arr = [101 113 145 110 134 124 138 154 152 113 138 136]
Give the entry just left of 124.
Answer: 134
The first entry from the right is 136
The third entry from the right is 113
Give the first entry.
Answer: 101

Read these off the matrix that follows. Rows and columns are numbered from 0.
1) What is the entry at row 1, column 1?
2) What is the bottom-left entry?
3) What is the entry in row 0 and column 0?
4) What is the entry in the bottom-right corner?
5) What is the entry directly above 144?
6) What is the entry in row 0 and column 2?
7) What is the entry directly above the smallest entry?
8) What is the entry just left of 101?
[[117 149 131 136 151 132 138 132 127 138]
 [135 110 133 111 101 120 119 129 112 102]
 [128 134 119 145 144 137 132 124 152 155]]
1) 110
2) 128
3) 117
4) 155
5) 101
6) 131
7) 151
8) 111

B = [131 126 112 121 137 110 118 137 101 137 130 114]
The entry just left of 126 is 131
The entry just left of the smallest entry: 137

Questions about the matrix below.
1) Report the top-left entry.
2) Report the 4th entry in reading order.
3) Report the entry just left of the smallest entry.
4) Report the smallest entry.
5) Report the first entry of the smallest entry's row.
6) Report the top-right entry.
7) Report the entry in the bottom-right corner.
8) Report the fourth entry from the end, reading row by row.
[[141 134 135 120 110 134 120 150 127 128 131 144 128 122]
 [140 132 130 125 127 133 125 137 126 137 136 136 125 121]
 [126 126 124 142 128 124 139 120 127 120 121 125 132 130]
 [130 129 129 119 124 130 122 132 132 121 122 131 128 141]
 [139 138 136 128 133 133 128 129 134 116 121 134 129 132]
 [139 134 134 119 123 135 120 135 132 126 129 135 128 120]
 [130 133 134 115 134 132 117 122 133 133 134 124 122 125]
 [112 121 121 132 135 122 132 108 129 131 130 110 129 124]
 [126 125 129 119 130 128 120 127 134 123 125 126 123 141]]
1) 141
2) 120
3) 132
4) 108
5) 112
6) 122
7) 141
8) 125

W =
[[134 133 120 127 116 132 128 128]
 [106 111 127 131 141 134 126 130]
 [131 136 149 120 124 145 118 145]
 [130 132 131 122 139 131 121 132]
 [134 131 116 124 133 124 128 122]
 [117 120 134 131 132 135 130 134]]
The fifth entry, reading row by row is 116
The entry directly below the smallest entry -> 131
The entry just right of 126: 130
What is the 5th entry from the end, reading row by row?
Answer: 131
What is the entry directly above 126?
Answer: 128
The smallest entry in the first column is 106
What is the entry directly below 121?
Answer: 128
The top-left entry: 134
The largest entry in the last column -> 145
The third entry on the diagonal from the top-right corner: 145
The bottom entry of the column that holds the smallest entry -> 117
What is the 4th entry, reading row by row?
Answer: 127
The last entry, reading row by row: 134
What is the entry just right of the largest entry?
Answer: 120
The smallest entry in the last column -> 122
The entry just left of the largest entry is 136
The first entry on the diagonal from the top-right corner: 128

x =
[[123 123 124 130 129 129 131 128 127 122]
 [128 136 137 127 128 133 126 130 138 132]
 [121 138 131 130 132 141 133 124 129 128]
 [128 136 130 132 130 138 131 127 130 129]
 [139 120 119 126 128 121 116 133 136 123]
 [122 123 126 132 129 130 135 129 125 123]
 [140 123 129 121 126 116 119 130 133 133]
 [139 123 130 120 125 115 118 130 133 134]
 [117 132 129 135 135 138 142 126 122 126]
 [109 149 146 133 133 149 141 126 135 132]
 [126 127 128 131 128 130 133 129 125 127]
 [126 136 145 125 128 129 123 134 147 133]]
The largest entry in the first row -> 131
The smallest entry: 109
The top-right entry: 122
Which number is the fourth-last entry, reading row by row?
A: 123
Which number is the third entry on the main diagonal?
A: 131
Which number is the second smallest entry?
A: 115
Which number is the first entry on the main diagonal?
A: 123
The entry directly below 109: 126
Which number is the 2nd entry on the main diagonal?
A: 136
The bottom-left entry -> 126
The entry in the bottom-right corner: 133
The largest entry in the last row: 147
Which number is the largest entry in the last column?
A: 134
The entry just right of the smallest entry: 149
Which number is the 3rd entry, reading row by row?
A: 124
Which number is the 5th entry from the end, reading row by row?
A: 129
Which number is the largest entry in the first column?
A: 140

Questions about the matrix below.
1) Give the bottom-left entry.
2) Give the entry just right of the largest entry.
3) Give the entry in the top-right corner.
4) Give the entry just left of the largest entry.
5) Give the third largest entry.
6) Give the bottom entry of the column that holds the smallest entry.
7) Give the largest entry in the last row.
8) Give the first entry in reading order.
[[133 115 129 145 156 112 108 124 107 130 123 111 124 104 141]
 [142 124 138 140 144 115 119 137 117 129 125 122 127 132 138]
 [121 129 130 124 117 132 142 132 142 132 133 138 130 133 130]
 [134 118 129 143 153 115 111 126 111 130 123 113 125 108 140]
 [113 138 119 118 105 151 154 128 157 139 138 150 135 129 126]
 [125 126 137 125 126 125 138 131 138 128 130 130 128 136 129]
 [144 141 120 132 121 141 121 135 117 131 131 138 134 139 127]
 [138 139 122 129 117 141 128 134 124 131 132 139 133 139 126]
 [109 128 123 119 110 138 149 126 151 136 134 142 130 124 128]
 [125 120 125 129 133 121 122 123 123 125 123 120 123 115 130]
 [126 135 136 126 138 129 135 127 141 128 126 125 130 134 122]
 [117 122 133 122 115 124 142 131 141 131 132 136 127 132 131]
 [133 126 125 135 137 125 121 129 122 130 124 124 128 120 133]
 [118 126 130 122 115 131 144 131 144 133 133 139 129 131 130]
 [108 130 120 118 112 141 148 123 152 137 134 141 131 119 126]]
1) 108
2) 139
3) 141
4) 128
5) 154
6) 119
7) 152
8) 133

Read these off the grid that follows.
1) Give the top entry of the column that holds the smallest entry.
2) Give the 1st entry in reading order.
3) Give the entry just right of the largest entry.
4) Give the entry directly above the smallest entry.
5) Give the last entry, reading row by row.
6) Give the smallest entry.
7) Give the bottom-left entry.
8) Give the third entry in reading order.
[[122 126 125 125 125 130 129 122 126 119 124 121 123 126]
 [138 127 130 129 127 117 120 134 129 141 129 138 137 125]
 [130 133 120 123 121 135 127 128 135 121 122 129 126 132]
 [130 125 138 140 140 125 134 136 121 132 142 123 133 126]
 [112 123 138 124 136 131 148 116 121 126 131 116 124 121]
 [127 131 120 122 119 133 126 125 133 117 119 124 124 129]
 [120 128 122 123 124 136 132 123 128 115 123 119 119 130]
 [124 126 133 132 134 128 134 129 123 127 134 122 128 127]
 [128 132 122 122 122 135 130 127 134 123 123 130 124 133]
 [142 125 141 136 133 108 120 141 127 154 137 142 143 125]
 [130 125 135 141 140 127 132 137 120 130 143 123 132 128]
 [114 127 124 123 128 139 139 119 124 113 126 116 117 129]
 [136 137 112 126 125 142 118 130 134 124 126 143 124 140]
 [119 124 133 127 133 128 136 122 122 127 130 122 125 125]
 [129 126 135 138 139 128 133 134 121 132 141 127 130 129]
 [124 128 133 133 138 134 137 128 123 130 137 129 125 132]]
1) 130
2) 122
3) 137
4) 135
5) 132
6) 108
7) 124
8) 125
